Here is a tiny trained network, its code and every weight. The questions are about switching its units off for an input and a target symbol, where a switched-off unit gives its printed mean instead of its output.

import numpy as np


def w(rows, s, z=0):
    codes = np.array(rows[::2]) - 128.0
    scale = np.full(codes.shape[1], s)
    scale[-1] = z or s
    return codes * scale


def f(y):
    return np.maximum(y, 0)


def softmax(a):
    e = np.exp(a - a.max(-1, keepdims=True))
    return e / e.sum(-1, keepdims=True)


def log_softmax(a):
    a = a - a.max(-1, keepdims=True)
    return a - np.log(np.exp(a).sum(-1, keepdims=True))


def net(x, mask):
    ids = ['ΔΘΣΦεζψ'.index(c) for c in x.split()]
    T = len(ids)
    res = E[ids] + P[:T]
    r = res
    for j in range(2):
        rows = slice(3 * j, 3 * j + 3)
        q, k, v = (r @ M[0][rows].T for M in (Q, K, V))
        z = softmax(np.where(np.tri(T) > 0, q @ k.T / 3**0.5, -1e9)) @ v
        o = O[0][rows]
        res = res + np.where(mask[j], z, o[:, -1]) @ o[:, :-1]
    y = f(res @ A[0][:, :-1].T + A[0][:, -1])
    res = res + np.where(mask[2:10], y, B[0][:, -1]) @ B[0][:, :-1]
    return log_softmax(res[-1] @ U[:, :-1].T + U[:, -1])


Q, K, V, O, A, B = {}, {}, {}, {}, {}, {}
E = w([
[164,254,137],'Δ',
[34,192,207],'Θ',
[99,219,208],'Σ',
[134,165,205],'Φ',
[96,109,231],'ε',
[99,88,57],'ζ',
[105,73,45],'ψ',
],0.013)
P = w([
[100,89,126],'0',
[191,106,126],'1',
[131,72,185],'2',
[94,87,10],'3',
[199,159,60],'4',
[108,87,187],'5',
[25,111,61],'6',
[130,178,85],'7',
[138,174,216],'8',
[72,146,117],'9',
],0.011)
Q[0] = w([
[32,137,176],'H0',
[52,84,168],'H0',
[117,93,100],'H0',
[157,138,104],'H1',
[2,184,12],'H1',
[108,186,186],'H1',
],0.01)
K[0] = w([
[98,216,130],'H0',
[155,130,24],'H0',
[165,173,174],'H0',
[77,134,247],'H1',
[224,149,139],'H1',
[13,153,132],'H1',
],0.013)
V[0] = w([
[164,153,126],'H0',
[164,141,54],'H0',
[112,105,112],'H0',
[60,253,167],'H1',
[175,155,138],'H1',
[145,107,150],'H1',
],0.021)
O[0] = w([
[156,164,127,131],'H0',
[188,162,84,91],'H0',
[113,109,120,112],'H0',
[136,87,136,249],'H1',
[252,147,200,131],'H1',
[50,246,191,119],'H1',
],0.012,0.016)
A[0] = w([
[125,74,159,180],'N0',
[82,136,158,124],'N1',
[64,78,103,175],'N2',
[86,78,109,157],'N3',
[125,90,7,99],'N4',
[67,129,12,253],'N5',
[166,140,116,194],'N6',
[139,49,118,90],'N7',
],0.012,0.0052)
B[0] = w([
[197,166,129,254],'N0',
[112,130,18,195],'N1',
[214,126,132,236],'N2',
[108,211,134,211],'N3',
[72,147,201,159],'N4',
[201,129,114,197],'N5',
[3,91,59,159],'N6',
[73,109,111,187],'N7',
],0.0064,0.0087)
U = w([
[247,162,119,26],'Δ',
[111,29,46,154],'Θ',
[139,94,144,254],'Σ',
[131,166,143,5],'Φ',
[74,171,127,102],'ε',
[147,152,65,90],'ζ',
[154,175,58,142],'ψ',
],0.013,0.0031)

Each question gives the input, a string of symbols that net reads in full, and the target symbol t.
The units are the heads (3 rows each of Q, K, V and O) and the neurons (one row each of A and B). Each row of codes is followed by its name. A weight is (code - 128) times the scale printed after its matrix; where a second scale follows, it is the last column's (O, A, B and U).
mask holds one flag per unit, heads first, then neurons. A switched-off unit (its flag False) gives its mean, the last column of its rows in O or B, instead of its output. The means were averaged over made-up inputs and are rounded, as every weight is.
A unit's drop is (log p(t) with every unit on - log p(t) with that unit switched off) / (log p(t) with every unit on - log p(t) with every unit switched off).
The circuit of an input: a set's keep is (log p(t) with only the set's units on - log p(t) with every unit switched off) / (log p(t) with every unit on - log p(t) with every unit switched off). Starting from all 10 units, units are removed one at a time, each time the one whose removal leaves the highest keep (on an exact tie, the one counted first), for as long as the keep stays at least 0.8.
units of the circuit, in order: the units of the circuit, biggest drop first
top k neurons: the k neurons with the biggest drops, biggest first
which heads matter: for each layer, one digit per head in row order, 1 if its drop is at least 0.15 and else 0, layers parted by /
drop when u is switched off: that unit's drop, to one decimal
input ε ε Φ ζ ψ Σ Σ, target ψ: units of the circuit, in order : H1, H0, N5
input ζ Δ ζ Σ, target Δ: which heads matter : 01
input Σ Φ Σ ε Θ ε ψ ψ ε, target ψ: top neuron : N5
input Σ Δ Δ ψ Δ Σ, target ψ: which heads matter : 11
input Φ Φ Σ Θ Φ Φ, target Θ: top 2 neurons : N7, N1
input ε ζ Δ, target ε: which heads matter : 01
input ψ ψ Δ, target ψ: units of the circuit, in order : H1, H0
input ε ε Σ, target ε: which heads matter : 01
input Φ ε ε ε Σ ε ε ζ Φ, target ε: which heads matter : 01
input Θ ζ Δ Θ Δ Σ Σ Δ, target Σ: which heads matter : 11
input ψ Δ ε, target ψ: which heads matter : 01
input ψ Δ Δ, target ψ: which heads matter : 11
input Σ Δ Δ Σ Δ ψ Δ, target Δ: which heads matter : 01
input ε Φ Θ, target ε: top neuron : N3
input ψ Φ ε Δ Φ, target ε: drop when H1 is switched off : 0.6
input Σ Δ ε Σ Δ Σ ε, target Δ: drop when H1 is switched off : 0.4
input Φ ε Δ ε ε Σ ε ε Σ, target ε: drop when H1 is switched off : 0.6
